Below are the code and all the weights of a small trained network. Each question names an input and a target symbol and asks about switching units off, where a switched-off unit gives its printed mean instead of its output.

import numpy as np


def w(rows, s, z=0):
    codes = np.array(rows[::2]) - 128.0
    scale = np.full(codes.shape[1], s)
    scale[-1] = z or s
    return codes * scale


def f(y):
    return y / 2 * (1 + np.tanh(0.7978845608 * (y + 0.044715 * y**3)))


def softmax(a):
    e = np.exp(a - a.max(-1, keepdims=True))
    return e / e.sum(-1, keepdims=True)


def log_softmax(a):
    a = a - a.max(-1, keepdims=True)
    return a - np.log(np.exp(a).sum(-1, keepdims=True))


def net(x, mask):
    ids = ['γδεηθλξπτφ'.index(c) for c in x.split()]
    T = len(ids)
    res = E[ids] + P[:T]
    u = 0
    for l in range(2):
        q, k, v = (res @ M[l].T for M in (Q, K, V))
        z = softmax(np.where(np.tri(T) > 0, q @ k.T / 3**0.5, -1e9)) @ v
        res = res + np.where(mask[u], z, O[l][:, -1]) @ O[l][:, :-1]
        u += 1
        y = f(res @ A[l][:, :-1].T + A[l][:, -1])
        res = res + np.where(mask[u : u + 8], y, B[l][:, -1]) @ B[l][:, :-1]
        u += 8
    return log_softmax(res[-1] @ U[:, :-1].T + U[:, -1])


Q, K, V, O, A, B = {}, {}, {}, {}, {}, {}
E = w([
[50,72,62,183,112,147,150,100,167],'γ',
[117,153,155,83,119,169,119,184,235],'δ',
[97,157,86,53,84,179,115,124,65],'ε',
[144,190,176,176,103,98,123,2,129],'η',
[204,130,122,76,112,58,187,114,181],'θ',
[163,208,38,122,158,126,98,169,179],'λ',
[168,126,55,142,155,26,115,86,100],'ξ',
[207,93,165,136,86,239,146,81,129],'π',
[43,133,218,124,68,125,130,69,140],'τ',
[172,78,118,73,168,121,107,113,151],'φ',
],0.011)
P = w([
[90,171,147,163,198,172,254,198,124],'0',
[61,216,116,145,176,166,210,131,159],'1',
[80,197,92,137,148,182,190,111,163],'2',
[90,172,89,137,133,172,170,97,165],'3',
[101,150,82,132,116,159,154,87,166],'4',
[108,140,84,110,104,146,139,77,178],'5',
[116,116,78,108,94,136,120,81,177],'6',
[123,100,79,86,86,119,109,64,180],'7',
[127,95,77,84,70,110,93,74,180],'8',
[139,86,76,74,59,102,81,65,183],'9',
[157,63,73,70,48,99,67,67,186],'10',
[165,57,79,56,38,90,54,60,191],'11',
[172,50,77,64,19,90,42,84,193],'12',
],0.0067)
Q[0] = w([
[126,126,74,77,72,119,109,118,219],'0.h1',
[143,129,242,140,254,101,129,193,50],'0.h1',
[115,154,186,196,175,110,138,195,107],'0.h1',
],0.0084)
K[0] = w([
[153,74,112,129,56,98,34,89,120],'0.h1',
[85,155,122,137,188,149,254,124,95],'0.h1',
[121,133,156,126,187,139,200,152,72],'0.h1',
],0.0087)
V[0] = w([
[78,177,49,153,86,131,152,76,173],'0.h1',
[165,140,188,178,97,79,171,110,3],'0.h1',
[95,150,147,196,225,159,111,251,143],'0.h1',
],0.0068)
O[0] = w([
[164,172,150,126,92,127,103,217,145,254],'0.h1',
[118,162,132,108,119,128,249,71,87,12],'0.h1',
[97,98,162,103,254,157,121,169,125,42],'0.h1',
],0.009,0.0055)
A[0] = w([
[117,110,145,156,164,148,193,116,140,87],'0.n1',
[134,180,64,154,146,50,34,120,117,218],'0.n2',
[138,188,86,121,78,204,110,136,51,179],'0.n3',
[163,190,163,95,82,149,212,158,184,241],'0.n4',
[157,206,2,135,187,43,110,152,127,139],'0.n5',
[90,120,97,175,96,99,88,81,179,247],'0.n6',
[51,116,44,160,135,156,179,57,197,253],'0.n7',
[142,119,66,90,90,127,105,155,149,165],'0.n8',
],0.0067,0.0029)
B[0] = w([
[133,152,113,96,188,145,159,69,107,117],'0.n1',
[227,66,162,107,125,119,124,160,31,227],'0.n2',
[114,179,41,107,110,198,107,114,97,177],'0.n3',
[121,238,132,160,112,97,132,134,179,196],'0.n4',
[238,71,109,110,103,136,194,146,57,176],'0.n5',
[134,94,149,190,110,95,99,191,74,255],'0.n6',
[84,69,96,253,132,93,133,92,59,191],'0.n7',
[124,128,75,83,73,74,128,168,133,240],'0.n8',
],0.0066,0.0074)
Q[1] = w([
[145,186,148,66,108,140,110,128,137],'1.h1',
[96,120,141,18,236,146,224,70,77],'1.h1',
[158,128,255,106,175,86,173,84,188],'1.h1',
],0.007)
K[1] = w([
[95,82,98,174,124,101,130,132,129],'1.h1',
[112,157,147,145,255,146,233,126,127],'1.h1',
[96,129,78,114,188,171,184,145,90],'1.h1',
],0.008)
V[1] = w([
[50,146,239,254,178,97,162,84,242],'1.h1',
[23,135,118,99,117,219,52,116,35],'1.h1',
[132,5,91,224,132,122,139,114,46],'1.h1',
],0.0054)
O[1] = w([
[212,81,126,157,20,98,90,155,125,11],'1.h1',
[88,106,71,2,108,158,170,208,43,101],'1.h1',
[160,141,167,167,162,244,192,214,158,167],'1.h1',
],0.0081,0.011)
A[1] = w([
[167,114,99,138,118,91,190,169,43,185],'1.n1',
[144,210,182,181,132,41,38,48,49,135],'1.n2',
[79,129,102,46,112,155,152,92,50,1],'1.n3',
[154,134,100,132,42,87,166,141,126,115],'1.n4',
[93,128,137,103,99,130,146,167,198,136],'1.n5',
[45,140,81,112,92,135,38,127,254,126],'1.n6',
[45,126,253,126,30,111,140,134,106,129],'1.n7',
[177,42,110,66,90,23,85,150,61,197],'1.n8',
],0.0062,0.0038)
B[1] = w([
[134,92,99,63,74,132,195,92,97,204],'1.n1',
[118,121,88,95,114,114,18,147,82,194],'1.n2',
[193,85,173,193,139,90,102,127,160,161],'1.n3',
[109,136,137,99,135,92,196,165,165,186],'1.n4',
[120,126,102,91,173,138,192,152,68,168],'1.n5',
[137,139,212,156,193,83,181,96,66,253],'1.n6',
[172,99,220,59,2,170,154,155,154,140],'1.n7',
[71,47,159,70,142,202,144,41,201,183],'1.n8',
],0.0069,0.005)
U = w([
[69,74,91,202,138,111,120,156,122,164],'γ',
[84,169,209,142,228,83,79,171,116,111],'δ',
[17,182,65,48,140,100,153,116,59,189],'ε',
[176,158,132,193,131,75,31,96,43,45],'η',
[139,162,51,127,86,45,177,113,219,21],'θ',
[224,150,121,106,115,174,112,255,166,105],'λ',
[172,99,143,139,132,100,194,61,57,148],'ξ',
[114,209,157,192,134,219,170,23,177,147],'π',
[113,98,174,76,68,140,166,111,152,65],'τ',
[144,44,140,72,171,176,27,69,201,251],'φ',
],0.0055,0.0025)

Each question gives the input, a string of symbols that net reads in full, and the target symbol t.
The units are the heads (3 rows each of Q, K, V and O) and the neurons (one row each of A and B). Each row of codes is followed by its name. A weight is (code - 128) times the scale printed after its matrix; where a second scale follows, it is the last column's (O, A, B and U).
mask holds one flag per unit, layer by layer, with each layer's heads first. A switched-off unit (its flag False) gives its mean, the last column of its rows in O or B, instead of its output. The means were averaged over made-up inputs and are rounded, as every weight is.
A unit's drop is (log p(t) with every unit on - log p(t) with that unit switched off) / (log p(t) with every unit on - log p(t) with every unit switched off).
The circuit of an input: a set's keep is (log p(t) with only the set's units on - log p(t) with every unit switched off) / (log p(t) with every unit on - log p(t) with every unit switched off). Starting from the 12 units with the biggest drops (on a tie, the unit counted first), units are removed one at a time, each time the one whose removal leaves the highest keep (on an exact tie, the one counted first), for as long as the keep stays at least 0.8.
circuit, biggest first: the units of the circuit, biggest drop first
unit that matters most: the unit with the biggest drop
top k neurons: the k neurons with the biggest drops, biggest first
top k neurons in layer l: the k neurons of layer l with the biggest drops, biggest first
input γ ε θ δ λ θ θ θ, target η: circuit, biggest first => [1.h1, 1.n2, 0.n4]
input η η δ θ φ γ γ γ ξ, target λ: circuit, biggest first => [1.h1, 1.n6, 0.n5, 0.n7]
input π γ θ ε δ φ γ ε γ, target ε: circuit, biggest first => [1.h1, 0.n7]
input φ ε γ ε π λ θ δ θ θ, target η: circuit, biggest first => [1.h1, 0.h1, 1.n2, 0.n4]
input θ γ γ γ π γ γ λ, target λ: top 2 neurons => [0.n5, 0.n6]
input θ ξ ξ η ε π γ π τ τ, target τ: circuit, biggest first => [1.n7, 1.h1, 0.h1, 0.n5]
input ε ε γ γ θ θ γ δ γ, target φ: unit that matters most => 1.n8
input π λ ξ, target ξ: top 3 neurons in layer 0 => [0.n5, 0.n2, 0.n4]
input γ γ ε ξ η γ γ η δ ε η θ, target θ: circuit, biggest first => [0.h1, 1.n4]
input ε θ φ ξ ξ ε, target π: circuit, biggest first => [1.h1, 0.n3, 0.n2, 0.n5]
input π γ λ π γ ε ε η θ η, target η: circuit, biggest first => [1.n2, 0.h1, 1.h1]
input ε θ ε, target η: circuit, biggest first => [1.h1, 0.n3, 0.n4]
input γ γ ε ε λ θ θ θ γ, target η: circuit, biggest first => [1.h1, 0.n7, 0.n4, 1.n2]
input ε η θ γ γ θ δ γ γ γ, target λ: circuit, biggest first => [0.h1, 1.h1, 0.n6]
input ε η ε γ, target ε: circuit, biggest first => [1.h1, 0.n7, 0.n3, 0.h1]
input θ δ γ δ π ε γ ε γ π, target π: circuit, biggest first => [0.h1, 0.n2, 1.n2, 1.h1]
input δ η π θ ε ε λ γ γ γ γ η, target λ: top neuron => [0.n8]
input γ ε θ γ ξ ξ γ, target π: top 4 neurons => [0.n2, 0.n5, 0.n7, 1.n2]
input γ θ γ γ τ, target λ: top 3 neurons => [1.n7, 0.n8, 0.n7]
input θ γ θ θ γ δ γ γ τ τ ε δ, target ε: top 2 neurons => [0.n8, 0.n3]
input λ γ ε δ δ γ, target φ: top 2 neurons => [1.n8, 0.n4]
input λ θ γ δ δ δ θ γ ξ γ, target π: top 2 neurons => [0.n2, 0.n7]
input ξ δ π ξ, target ξ: top 3 neurons => [0.n5, 1.n1, 0.n2]
input γ γ γ τ λ λ φ γ τ φ ε λ ε, target ε: top 3 neurons in layer 0 => [0.n8, 0.n3, 0.n5]
input θ ξ ξ δ, target δ: top 2 neurons => [1.n6, 0.n5]
